Here is a tiny trained network, its code and every weight. The questions are about switching its units off for an input and a target symbol, where a switched-off unit gives its printed mean instead of its output.

import numpy as np


def w(rows, s, z=0):
    codes = np.array(rows[::2]) - 128.0
    scale = np.full(codes.shape[1], s)
    scale[-1] = z or s
    return codes * scale


def f(y):
    return y / 2 * (1 + np.tanh(0.7978845608 * (y + 0.044715 * y**3)))


def softmax(a):
    e = np.exp(a - a.max(-1, keepdims=True))
    return e / e.sum(-1, keepdims=True)


def log_softmax(a):
    a = a - a.max(-1, keepdims=True)
    return a - np.log(np.exp(a).sum(-1, keepdims=True))


def net(x, mask):
    ids = ['ΓΔΞΠΨαβεζηθλμτφω'.index(c) for c in x.split()]
    T = len(ids)
    res = E[ids] + P[:T]
    r = res
    for j in range(2):
        rows = slice(2 * j, 2 * j + 2)
        q, k, v = (r @ M[0][rows].T for M in (Q, K, V))
        z = softmax(np.where(np.tri(T) > 0, q @ k.T / 2**0.5, -1e9)) @ v
        o = O[0][rows]
        res = res + np.where(mask[j], z, o[:, -1]) @ o[:, :-1]
    y = f(res @ A[0][:, :-1].T + A[0][:, -1])
    res = res + np.where(mask[2:10], y, B[0][:, -1]) @ B[0][:, :-1]
    return log_softmax(res[-1] @ U[:, :-1].T + U[:, -1])


Q, K, V, O, A, B = {}, {}, {}, {}, {}, {}
E = w([
[122,134,156,172],'Γ',
[105,8,33,174],'Δ',
[104,113,161,185],'Ξ',
[133,81,156,80],'Π',
[158,64,160,48],'Ψ',
[98,141,150,184],'α',
[125,120,110,233],'β',
[83,190,157,188],'ε',
[166,66,122,88],'ζ',
[187,95,213,167],'η',
[131,121,129,194],'θ',
[128,165,117,195],'λ',
[46,31,106,99],'μ',
[234,169,104,178],'τ',
[77,159,27,147],'φ',
[26,172,138,71],'ω',
],0.016)
P = w([
[152,164,122,238],'0',
[140,190,97,231],'1',
[130,189,87,225],'2',
[133,190,71,215],'3',
[128,194,65,254],'4',
[112,192,39,236],'5',
[127,186,39,216],'6',
[114,199,28,217],'7',
[119,180,54,217],'8',
[133,174,41,207],'9',
[108,214,50,204],'10',
],0.0022)
Q[0] = w([
[102,204,136,136],'head 0',
[179,61,127,6],'head 0',
[68,176,91,178],'head 1',
[130,90,122,13],'head 1',
],0.013)
K[0] = w([
[21,187,109,110],'head 0',
[239,154,215,133],'head 0',
[149,140,217,202],'head 1',
[9,94,74,100],'head 1',
],0.012)
V[0] = w([
[57,196,241,84],'head 0',
[202,222,192,200],'head 0',
[71,182,6,138],'head 1',
[254,163,122,142],'head 1',
],0.0077)
O[0] = w([
[67,205,248,143,133],'head 0',
[228,220,160,94,249],'head 0',
[17,187,35,131,81],'head 1',
[211,134,97,36,236],'head 1',
],0.011,0.0016)
A[0] = w([
[254,105,149,210,254],'neuron 0',
[11,122,140,218,171],'neuron 1',
[175,87,182,170,194],'neuron 2',
[156,92,179,147,184],'neuron 3',
[221,122,206,59,158],'neuron 4',
[160,164,113,181,167],'neuron 5',
[185,235,153,80,186],'neuron 6',
[189,118,113,35,218],'neuron 7',
],0.0086,0.0069)
B[0] = w([
[83,185,93,39,248],'neuron 0',
[166,122,163,229,208],'neuron 1',
[55,154,152,75,183],'neuron 2',
[56,149,162,36,167],'neuron 3',
[62,65,95,160,205],'neuron 4',
[106,205,80,54,172],'neuron 5',
[255,32,172,116,215],'neuron 6',
[109,32,144,142,181],'neuron 7',
],0.0076,0.014)
U = w([
[81,159,201,167,122],'Γ',
[73,180,44,161,253],'Δ',
[124,133,171,74,28],'Ξ',
[139,179,163,114,76],'Π',
[245,64,111,116,103],'Ψ',
[240,161,221,151,41],'α',
[133,43,174,191,102],'β',
[135,141,166,79,178],'ε',
[206,184,110,79,126],'ζ',
[77,85,189,83,67],'η',
[124,178,124,77,87],'θ',
[113,117,168,85,128],'λ',
[94,254,67,90,90],'μ',
[183,47,89,160,160],'τ',
[115,106,104,94,173],'φ',
[85,196,177,101,100],'ω',
],0.0088,0.0035)

Each question gives the input, a string of symbols that net reads in full, and the target symbol t.
The units are the heads (2 rows each of Q, K, V and O) and the neurons (one row each of A and B). Each row of codes is followed by its name. A weight is (code - 128) times the scale printed after its matrix; where a second scale follows, it is the last column's (O, A, B and U).
mask holds one flag per unit, heads first, then neurons. A switched-off unit (its flag False) gives its mean, the last column of its rows in O or B, instead of its output. The means were averaged over made-up inputs and are rounded, as every weight is.
A unit's drop is (log p(t) with every unit on - log p(t) with that unit switched off) / (log p(t) with every unit on - log p(t) with every unit switched off).
The circuit of an input: a set's keep is (log p(t) with only the set's units on - log p(t) with every unit switched off) / (log p(t) with every unit on - log p(t) with every unit switched off). Starting from all 10 units, units are removed one at a time, each time the one whose removal leaves the highest keep (on an exact tie, the one counted first), for as long as the keep stays at least 0.8.
units of the circuit, in order: the units of the circuit, biggest drop first
top k neurons: the k neurons with the biggest drops, biggest first
which heads matter: for each layer, one digit per head in row order, 1 if its drop is at least 0.15 and else 0, layers parted by /
input η Δ ε ε α, target φ: top 3 neurons => [neuron 0; neuron 6; neuron 1]
input Ξ Ψ Π ω, target Γ: which heads matter => 10
input ε τ ζ Π ε ε θ, target Ψ: top neuron => [neuron 6]
input ε β Ψ Ξ ε μ Π, target β: which heads matter => 11
input Γ μ Π β ε α ε λ, target β: which heads matter => 10
input φ μ Ψ Ψ, target β: top 3 neurons => [neuron 0; neuron 1; neuron 5]
input ε Ξ β Ψ φ φ ε ε α, target Δ: units of the circuit, in order => [neuron 6; head 0]
input ε Γ β τ β, target Ψ: units of the circuit, in order => [head 1; head 0; neuron 6]
input μ ε Ψ Ψ Ξ, target β: units of the circuit, in order => [head 0; neuron 1]
input ε λ Π φ Ψ μ, target β: units of the circuit, in order => [neuron 1; neuron 0; head 1]
input ζ λ μ, target β: which heads matter => 01
input Γ ε ε μ ε, target β: which heads matter => 10
input θ Ψ μ ε β, target β: units of the circuit, in order => [head 0; neuron 1]
input λ Π ω φ Ψ ε θ ε ε, target Δ: which heads matter => 11
input λ ε ε η, target η: units of the circuit, in order => [neuron 4; head 1; neuron 2; neuron 3]
input ε β β β Ψ μ α, target β: top 3 neurons => [neuron 1; neuron 0; neuron 5]
input λ Γ ε ε ζ ε λ, target ζ: top 2 neurons => [neuron 6; neuron 5]
input ε Δ λ ε Ξ, target τ: which heads matter => 10
input Δ ε α β Ψ ε τ ε Ψ, target Ψ: which heads matter => 10
input ζ Ψ ε β φ β, target Δ: units of the circuit, in order => [neuron 6; head 1]
input ε Δ α, target τ: units of the circuit, in order => [head 0]
input β ε τ λ, target Ψ: units of the circuit, in order => [head 1; neuron 6; head 0]
